Here is a tiny trained network, its code and every weight. The questions are about switching its units off for an input and a class, where a switched-off unit gives its printed mean instead of its output.

import numpy as np


def w(rows, s, z=0):
    codes = np.array(rows[::2]) - 128.0
    scale = np.full(codes.shape[1], s)
    scale[-1] = z or s
    return codes * scale


def f(y):
    return np.maximum(y, 0)


def log_softmax(a):
    a = a - a.max(-1, keepdims=True)
    return a - np.log(np.exp(a).sum(-1, keepdims=True))


def net(x, mask):
    res = np.array(x, float).reshape(1, 4) / 4 @ E
    y = f(res @ A[0][:, :-1].T + A[0][:, -1])
    res = res + np.where(mask, y, B[0][:, -1]) @ B[0][:, :-1]
    return log_softmax(res[-1] @ U[:, :-1].T + U[:, -1])


A, B = {}, {}
E = w([
[199,159,95,208,99,131,31,48,107,21,130],'x0',
[48,114,87,134,248,115,51,174,28,139,133],'x1',
[77,121,90,108,215,133,239,42,120,23,127],'x2',
[199,157,124,255,158,130,212,96,39,220,139],'x3',
],0.0034)
A[0] = w([
[156,135,135,121,74,123,167,114,165,122,128,117],'N0',
[145,130,125,172,134,131,156,117,106,153,130,99],'N1',
[102,130,119,130,180,123,87,145,84,131,127,107],'N2',
[103,129,119,130,179,123,89,145,85,132,127,106],'N3',
[127,117,131,131,128,124,128,128,128,127,128,253],'N4',
[115,120,124,87,119,133,103,133,149,104,129,103],'N5',
[99,134,122,131,183,121,84,144,81,130,126,112],'N6',
[108,120,125,49,110,137,80,135,167,77,132,107],'N7',
[126,127,125,126,136,128,139,121,128,119,127,120],'N8',
[157,138,136,124,75,127,170,111,165,121,127,109],'N9',
[74,130,148,52,147,137,213,183,141,225,131,101],'N10',
[115,127,119,118,175,130,198,93,127,69,123,110],'N11',
[173,131,119,246,145,138,198,100,69,196,137,99],'N12',
[125,127,129,118,126,131,123,131,132,120,130,155],'N13',
[155,137,135,124,79,127,168,112,162,121,126,109],'N14',
[137,128,131,132,117,134,108,142,129,147,127,102],'N15',
[143,129,130,133,108,135,92,152,129,164,125,98],'N16',
[140,137,125,159,121,130,93,106,120,93,127,101],'N17',
[109,120,125,50,109,136,81,135,166,77,133,109],'N18',
[116,127,119,118,172,130,193,95,127,73,124,110],'N19',
[127,119,130,130,128,125,128,128,128,127,128,224],'N20',
[130,126,129,137,129,125,133,126,123,132,127,163],'N21',
[122,128,129,118,130,126,138,134,130,141,124,169],'N22',
[117,128,119,119,169,131,190,99,126,76,124,115],'N23',
[165,135,138,140,72,128,34,184,146,225,121,103],'N24',
[114,127,122,128,156,126,107,137,105,130,129,110],'N25',
[135,128,130,130,119,131,113,140,129,143,128,107],'N26',
[162,139,137,122,64,125,177,109,172,120,127,111],'N27',
[145,138,126,168,119,132,82,99,117,83,127,96],'N28',
[110,128,121,129,165,124,100,140,97,131,128,108],'N29',
[154,141,127,195,112,135,51,82,111,52,132,101],'N30',
],0.011,0.0047)
B[0] = w([
[108,93,125,140,158,159,123,132,148,144,128,180],'N0',
[112,136,147,109,134,102,121,140,148,126,112,169],'N1',
[106,89,133,139,149,161,133,128,162,148,129,174],'N2',
[106,89,132,139,148,159,132,128,161,148,129,173],'N3',
[155,201,109,145,165,205,125,129,123,5,143,224],'N4',
[111,134,148,117,130,101,126,137,147,126,112,158],'N5',
[106,89,133,140,150,167,134,128,165,143,130,179],'N6',
[101,154,164,107,139,85,122,146,159,117,100,195],'N7',
[123,123,131,130,121,124,128,125,120,128,130,138],'N8',
[106,86,126,137,158,153,126,132,150,150,128,179],'N9',
[214,63,87,117,107,85,138,124,159,91,111,211],'N10',
[101,105,144,143,79,118,120,113,86,109,153,199],'N11',
[84,160,175,79,139,72,105,159,192,89,89,255],'N12',
[131,143,132,128,137,136,127,131,128,112,125,150],'N13',
[107,88,126,136,155,151,126,132,148,149,129,175],'N14',
[115,119,134,131,114,120,127,122,118,125,136,140],'N15',
[106,112,138,134,103,117,127,117,109,116,141,155],'N16',
[155,97,115,119,118,110,139,129,138,120,124,165],'N17',
[101,155,162,107,140,87,122,146,158,118,101,195],'N18',
[102,106,143,142,82,118,121,114,89,110,151,194],'N19',
[149,187,112,142,158,190,126,129,123,29,140,202],'N20',
[132,147,123,128,136,146,125,130,130,96,129,157],'N21',
[146,149,117,132,137,148,128,125,127,91,130,158],'N22',
[105,109,141,141,86,122,120,116,90,109,150,191],'N23',
[74,98,147,147,71,120,134,92,70,66,164,218],'N24',
[116,107,130,134,138,143,129,127,145,141,128,150],'N25',
[118,121,132,130,117,122,128,123,120,128,133,137],'N26',
[103,81,125,140,164,161,124,133,153,151,129,190],'N27',
[165,88,111,117,115,105,141,129,141,116,122,178],'N28',
[112,100,131,136,142,150,130,127,152,144,129,159],'N29',
[190,68,95,110,110,98,152,133,149,95,120,220],'N30',
],0.027,0.0061)
U = w([
[105,195,173,85,149,69,100,165,152,122,78,112],'0',
[100,125,142,153,55,126,121,75,48,110,196,125],'1',
[255,93,53,113,112,93,170,128,141,121,112,113],'2',
[104,97,117,153,193,214,131,130,153,170,138,137],'3',
[191,250,84,140,167,187,125,126,88,108,146,254],'4',
[140,140,119,125,117,117,130,124,104,200,127,90],'5',
[141,144,110,124,125,104,130,125,95,192,128,93],'6',
[151,157,119,123,121,103,131,117,98,198,131,91],'7',
],0.0089,0.0023)

Each question gives the input, the list of numbers given to net, and the class t.
The units are the neurons (one row each of A and B). Each row of codes is followed by its name. A weight is (code - 128) times the scale printed after its matrix; where a second scale follows, it is the last column's (A, B and U).
mask holds one flag per neuron, in row order. A switched-off neuron (its flag False) gives its mean, the last column of its row in B, instead of its output. The means were averaged over made-up inputs and are rounded, as every weight is.
A unit's drop is (log p(t) with every unit on - log p(t) with that unit switched off) / (log p(t) with every unit on - log p(t) with every unit switched off).
The circuit of an input: a set's keep is (log p(t) with only the set's units on - log p(t) with every unit switched off) / (log p(t) with every unit on - log p(t) with every unit switched off). Starting from the 12 units with the biggest drops (on a tie, the unit counted first), units are removed one at a time, each time the one whose removal leaves the highest keep (on an exact tie, the one counted first), for as long as the keep stays at least 0.8.
units of the circuit, in order: the units of the circuit, biggest drop first
unit that matters most: the unit with the biggest drop
top k neurons: the k neurons with the biggest drops, biggest first
drop when u is switched off: that unit's drop, to one decimal
input [7,4,3,-5], class 2: units of the circuit, in order -> [N30]
input [-4,-7,7,-1], class 1: top 2 neurons -> [N11 N19]
input [-6,4,6,-3], class 1: top 2 neurons -> [N11 N30]
input [-2,-8,5,1], class 3: top 2 neurons -> [N27 N24]
input [6,-3,-6,6], class 0: top 2 neurons -> [N12 N10]
input [-8,7,6,-6], class 2: top 3 neurons -> [N10 N12 N24]
input [7,8,0,3], class 3: top 4 neurons -> [N10 N6 N2 N3]
input [3,-8,4,7], class 3: top 2 neurons -> [N27 N9]
input [-2,-4,7,5], class 1: top 3 neurons -> [N11 N19 N23]
input [7,-6,-6,7], class 0: top 3 neurons -> [N12 N10 N1]
input [5,5,-7,-6], class 1: top 3 neurons -> [N24 N12 N16]
input [0,6,7,5], class 1: top 3 neurons -> [N11 N19 N23]
input [-1,-4,-5,-4], class 1: top 2 neurons -> [N24 N12]
input [-3,-1,-6,3], class 1: units of the circuit, in order -> [N24]
input [6,0,-6,0], class 1: top 2 neurons -> [N24 N10]
input [-2,-4,3,2], class 3: top 2 neurons -> [N24 N27]
input [4,7,2,5], class 3: top 3 neurons -> [N6 N2 N3]
input [-8,6,4,5], class 2: drop when N10 is switched off -> 3.0
input [-5,2,4,0], class 2: drop when N24 is switched off -> 0.9
input [-5,3,3,-3], class 2: drop when N24 is switched off -> 0.2
input [7,0,2,0], class 2: unit that matters most -> N30
input [-1,-3,-3,8], class 0: drop when N10 is switched off -> 0.0
